Here is a tiny trained network, its code and every weight. The questions are about switching its units off for an input and a target symbol, where a switched-off unit gives its printed mean instead of its output.

import numpy as np


def w(rows, s, z=0):
    codes = np.array(rows[::2]) - 128.0
    scale = np.full(codes.shape[1], s)
    scale[-1] = z or s
    return codes * scale


def f(y):
    return y / 2 * (1 + np.tanh(0.7978845608 * (y + 0.044715 * y**3)))


def softmax(a):
    e = np.exp(a - a.max(-1, keepdims=True))
    return e / e.sum(-1, keepdims=True)


def log_softmax(a):
    a = a - a.max(-1, keepdims=True)
    return a - np.log(np.exp(a).sum(-1, keepdims=True))


def net(x, mask):
    ids = ['ΓΣΦαεηλτψ'.index(c) for c in x.split()]
    T = len(ids)
    res = E[ids] + P[:T]
    u = 0
    for l in range(2):
        r = res
        for j in range(2):
            rows = slice(4 * j, 4 * j + 4)
            q, k, v = (r @ M[l][rows].T for M in (Q, K, V))
            z = softmax(np.where(np.tri(T) > 0, q @ k.T / 4**0.5, -1e9)) @ v
            o = O[l][rows]
            res = res + np.where(mask[u + j], z, o[:, -1]) @ o[:, :-1]
        u += 2
        y = f(res @ A[l][:, :-1].T + A[l][:, -1])
        res = res + np.where(mask[u : u + 8], y, B[l][:, -1]) @ B[l][:, :-1]
        u += 8
    return log_softmax(res[-1] @ U[:, :-1].T + U[:, -1])


Q, K, V, O, A, B = {}, {}, {}, {}, {}, {}
E = w([
[122,172,91,172],'Γ',
[39,168,139,184],'Σ',
[42,91,3,61],'Φ',
[231,82,94,89],'α',
[80,132,24,122],'ε',
[147,184,95,195],'η',
[130,119,125,243],'λ',
[121,175,93,164],'τ',
[167,43,89,145],'ψ',
],0.018)
P = w([
[169,253,86,107],'0',
[176,211,91,123],'1',
[162,180,98,140],'2',
[150,161,107,137],'3',
[134,134,101,158],'4',
[126,110,100,168],'5',
[121,92,102,178],'6',
[120,74,108,170],'7',
[132,68,115,148],'8',
[142,97,106,174],'9',
],0.0052)
Q[0] = w([
[159,28,229,110],'L0H0',
[76,177,180,122],'L0H0',
[129,1,140,116],'L0H0',
[80,43,128,111],'L0H0',
[129,201,91,143],'L0H1',
[210,111,125,178],'L0H1',
[100,66,147,12],'L0H1',
[97,210,80,213],'L0H1',
],0.0092)
K[0] = w([
[217,119,141,112],'L0H0',
[173,198,164,128],'L0H0',
[175,104,2,142],'L0H0',
[163,73,68,119],'L0H0',
[192,124,159,96],'L0H1',
[131,115,114,101],'L0H1',
[122,199,93,105],'L0H1',
[179,37,172,174],'L0H1',
],0.012)
V[0] = w([
[145,222,56,186],'L0H0',
[184,139,69,127],'L0H0',
[75,137,93,167],'L0H0',
[102,158,204,159],'L0H0',
[94,117,162,219],'L0H1',
[141,137,57,106],'L0H1',
[2,105,88,49],'L0H1',
[142,14,75,126],'L0H1',
],0.0093)
O[0] = w([
[27,139,154,200,254],'L0H0',
[223,162,147,199,157],'L0H0',
[101,173,125,76,207],'L0H0',
[10,2,88,154,106],'L0H0',
[150,184,210,57,141],'L0H1',
[114,143,193,118,181],'L0H1',
[49,114,153,45,73],'L0H1',
[26,131,182,57,169],'L0H1',
],0.0057,0.009)
A[0] = w([
[82,153,87,60,104],'L0N0',
[147,98,203,184,198],'L0N1',
[167,158,92,102,71],'L0N2',
[56,174,161,113,232],'L0N3',
[26,87,166,134,119],'L0N4',
[94,182,247,175,60],'L0N5',
[124,111,116,218,214],'L0N6',
[112,134,116,152,254],'L0N7',
],0.013,0.0031)
B[0] = w([
[170,186,48,179,164],'L0N0',
[255,147,44,51,169],'L0N1',
[141,30,106,170,144],'L0N2',
[105,139,167,85,235],'L0N3',
[210,134,175,94,214],'L0N4',
[193,167,137,67,226],'L0N5',
[160,167,152,133,250],'L0N6',
[110,189,161,116,199],'L0N7',
],0.0099,0.012)
Q[1] = w([
[141,129,162,174],'L1H0',
[254,152,147,117],'L1H0',
[211,97,86,101],'L1H0',
[125,6,46,19],'L1H0',
[50,194,177,126],'L1H1',
[104,107,196,53],'L1H1',
[151,81,181,66],'L1H1',
[200,205,243,136],'L1H1',
],0.01)
K[1] = w([
[119,141,116,118],'L1H0',
[99,186,193,125],'L1H0',
[109,145,119,171],'L1H0',
[118,7,79,133],'L1H0',
[149,122,150,95],'L1H1',
[133,104,103,90],'L1H1',
[142,82,140,154],'L1H1',
[136,67,139,71],'L1H1',
],0.014)
V[1] = w([
[187,33,136,162],'L1H0',
[198,149,101,180],'L1H0',
[215,187,167,125],'L1H0',
[146,101,52,64],'L1H0',
[121,26,79,121],'L1H1',
[206,164,102,2],'L1H1',
[58,74,116,177],'L1H1',
[159,10,253,34],'L1H1',
],0.0076)
O[1] = w([
[188,164,48,86,55],'L1H0',
[130,118,234,162,157],'L1H0',
[166,55,144,110,251],'L1H0',
[102,225,208,216,101],'L1H0',
[98,253,43,180,61],'L1H1',
[124,124,209,198,210],'L1H1',
[99,75,171,124,48],'L1H1',
[102,198,125,213,103],'L1H1',
],0.0069,0.03)
A[1] = w([
[187,98,136,142,24],'L1N0',
[143,92,117,82,221],'L1N1',
[121,105,159,253,140],'L1N2',
[142,112,182,94,123],'L1N3',
[169,138,124,80,82],'L1N4',
[144,167,141,134,252],'L1N5',
[107,200,176,138,168],'L1N6',
[168,83,122,144,129],'L1N7',
],0.016,0.0038)
B[1] = w([
[119,161,89,127,217],'L1N0',
[114,83,78,139,173],'L1N1',
[118,106,33,45,171],'L1N2',
[52,175,128,152,252],'L1N3',
[148,175,138,173,175],'L1N4',
[203,2,138,119,159],'L1N5',
[112,75,108,193,169],'L1N6',
[120,184,112,92,192],'L1N7',
],0.0089,0.041)
U = w([
[119,103,188,182,239],'Γ',
[114,184,142,85,81],'Σ',
[54,210,79,195,25],'Φ',
[104,145,82,184,2],'α',
[152,13,67,173,188],'ε',
[58,58,151,2,206],'η',
[118,162,78,144,147],'λ',
[203,87,143,43,156],'τ',
[227,204,147,108,13],'ψ',
],0.0075,0.0041)

Each question gives the input, a string of symbols that net reads in full, and the target symbol t.
The units are the heads (4 rows each of Q, K, V and O) and the neurons (one row each of A and B). Each row of codes is followed by its name. A weight is (code - 128) times the scale printed after its matrix; where a second scale follows, it is the last column's (O, A, B and U).
mask holds one flag per unit, layer by layer, with each layer's heads first. A switched-off unit (its flag False) gives its mean, the last column of its rows in O or B, instead of its output. The means were averaged over made-up inputs and are rounded, as every weight is.
A unit's drop is (log p(t) with every unit on - log p(t) with that unit switched off) / (log p(t) with every unit on - log p(t) with every unit switched off).
The circuit of an input: a set's keep is (log p(t) with only the set's units on - log p(t) with every unit switched off) / (log p(t) with every unit on - log p(t) with every unit switched off). Starting from the 12 units with the biggest drops (on a tie, the unit counted first), units are removed one at a time, each time the one whose removal leaves the highest keep (on an exact tie, the one counted first), for as long as the keep stays at least 0.8.
units of the circuit, in order: the units of the circuit, biggest drop first
most important unit: the unit with the biggest drop
k most important neurons: the k neurons with the biggest drops, biggest first
top k neurons in layer l: the k neurons of layer l with the biggest drops, biggest first
which heads matter: for each layer, one digit per head in row order, 1 if its drop is at least 0.15 and else 0, layers parted by /
input ε ε ε η ψ, target η: units of the circuit, in order => (L0H1; L1N6)
input λ Σ ψ η λ η λ α ε Γ, target ε: most important unit => L1H1
input Σ ε η α Σ λ ψ τ, target Γ: 3 most important neurons => (L0N4; L1N2; L0N3)
input η Φ Σ Σ η Σ λ η, target η: which heads matter => 10 / 01
input ψ Γ ε λ τ τ, target Γ: which heads matter => 11 / 00
input Σ λ Φ, target ε: 3 most important neurons => (L0N0; L1N3; L0N1)
input η η η λ η η, target ψ: units of the circuit, in order => (L0H1; L0N1; L0N5)
input ε ψ α, target η: which heads matter => 11 / 00
input ε η η α, target η: which heads matter => 11 / 10
input α α η, target ε: units of the circuit, in order => (L1H1; L1N6; L1N5; L1N2)
input Σ Σ η ε ψ Γ, target Γ: top 4 neurons in layer 1 => (L1N2; L1N0; L1N7; L1N6)
input τ α η α Φ Φ Γ Σ τ, target η: top 4 neurons in layer 0 => (L0N5; L0N4; L0N3; L0N1)
input Σ Φ τ Γ, target η: which heads matter => 00 / 00
input τ α Φ Φ η Σ Σ Φ Σ, target Γ: 2 most important neurons => (L1N2; L1N7)
input Φ τ Σ Γ α η, target ε: 2 most important neurons => (L0N6; L1N3)
input λ Γ Σ λ, target ψ: units of the circuit, in order => (L0N1; L0H1)
input ε η η, target ψ: top 2 neurons in layer 0 => (L0N1; L0N6)
input η Γ α ε Γ ε, target η: top 3 neurons in layer 0 => (L0N5; L0N1; L0N4)
input Σ η Φ, target ε: units of the circuit, in order => (L1N1; L0N0; L1H1)
input α Σ ε η, target η: top 3 neurons in layer 0 => (L0N4; L0N5; L0N3)
input Σ τ Σ η λ Φ η ε α τ, target ε: units of the circuit, in order => (L1H1; L1N6; L1N2; L1N5)
input η ε η ψ Σ α λ, target ψ: 2 most important neurons => (L0N1; L0N4)
input η λ η Σ Γ, target η: most important unit => L1N2
input Σ λ τ Σ η Σ Γ α, target λ: most important unit => L1N7
input Σ Σ α, target ε: top 3 neurons in layer 1 => (L1N3; L1N4; L1N2)
input α λ α η λ Φ ψ ψ Γ, target Γ: 3 most important neurons => (L0N5; L0N3; L0N4)
input Σ ε Φ η ε η Φ α λ Σ, target Γ: most important neuron => (L1N6)
input Φ ψ ε ψ τ ε Γ α η τ, target ε: 3 most important neurons => (L1N6; L1N3; L1N5)
